Each row has a name. Each question is about the rows just above it. Places in a row count from 0.

Columns, left to right: V L H D M
<116>: [1.509,-1.524,1.512,-1.503,-1.474]
<128>: [1.496,-1.511,1.495,-1.508,-1.519]
<104>: [-0.921,0.913,-0.917,0.921,0.926]
<82>: [-0.196,0.206,-0.198,0.197,0.192]
<9>: [8.422,-8.322,8.387,-8.398,-8.385]
<83>: [-0.128,0.121,-0.126,0.129,0.135]
[0.921,0.197,-8.398] is in which column, read top down? : D
Which column holds [-8.385,0.135] top down? : M
Table of tags by key:
[1.508] -> J88
[-8.322] -> J206
[1.496] -> J418
[8.422] -> J878
[1.509] -> J205
[-0.196] -> J618
[8.421] -> J924
[-0.128] -> J221
[-0.127] -> J283
Join <9> by its entry at place 0: : J878
Whose row is [1.496,-1.511,1.495,-1.508,-1.519]? : <128>
Which column holds [1.496,-0.921,-0.196,8.422,-0.128] top down? : V

Columns, left to right: U N B P
<109>: [6.908,0.802,-7.784,-5.712]
<138>: [1.907,-5.512,-8.608,-7.377]
<15>: [5.305,5.336,-5.214,5.991]
<61>: [0.412,-5.613,-0.801,5.518]
<73>: [3.797,1.277,7.093,1.817]
Which column holds [0.802,-5.512] top down? : N
key -> tag
[-8.608] -> J569
[-5.214] -> J592
[-0.801] -> J305
[6.908] -> J679
[-7.784] -> J598
The tag of <109>, keyed by place 2: : J598
Which column holds this, read top down? [-8.608,-5.214] : B
Where do [6.908,0.802,-7.784,-5.712] appear? : <109>

Columns, left to right: Y Z G J R F X
<98>: [-1.642,5.343,2.407,2.344,0.124,-5.409,-4.423]
<42>: [-1.642,5.343,2.407,2.344,0.985,-5.409,-4.423]
<51>: [-1.853,2.368,2.407,4.131,0.124,-6.279,2.818]
tags:
[4.131] -> J268
[2.343] -> J319
[4.130] -> J601
[2.407] -> J565
[2.344] -> J50
Join <98> by its entry at place 3: : J50
[-1.642,5.343,2.407,2.344,0.985,-5.409,-4.423] is in which row? : <42>
Which column holds [-5.409,-5.409] top down? : F

Columns, left to right: T A K Q W C S
<76>: [2.403,-1.809,1.052,2.299,0.234,-1.296,-5.215]
<115>: [2.998,-2.349,0.503,0.077,-2.607,0.580,1.655]
<26>: [2.403,-1.809,1.052,2.299,0.234,-1.527,-2.043]
<105>: [-0.521,5.201,-0.409,-0.699,4.776,-4.623,2.282]
<24>: [2.998,-2.349,0.503,0.077,-2.607,-1.296,-2.043]
Which column holds [-1.296,0.580,-1.527,-4.623] top down? : C
Table of tags by key:
[0.503] -> J609
[0.504] -> J427
[1.052] -> J44
[1.051] -> J527
[-1.296] -> J691
[1.053] -> J524
Join <76> by its entry at place 2: : J44
Whose row is [2.998,-2.349,0.503,0.077,-2.607,0.580,1.655]? : <115>
Which column holds this, read top down? [0.234,4.776,-2.607] : W
[2.299,-0.699,0.077] is in which column, read top down? : Q

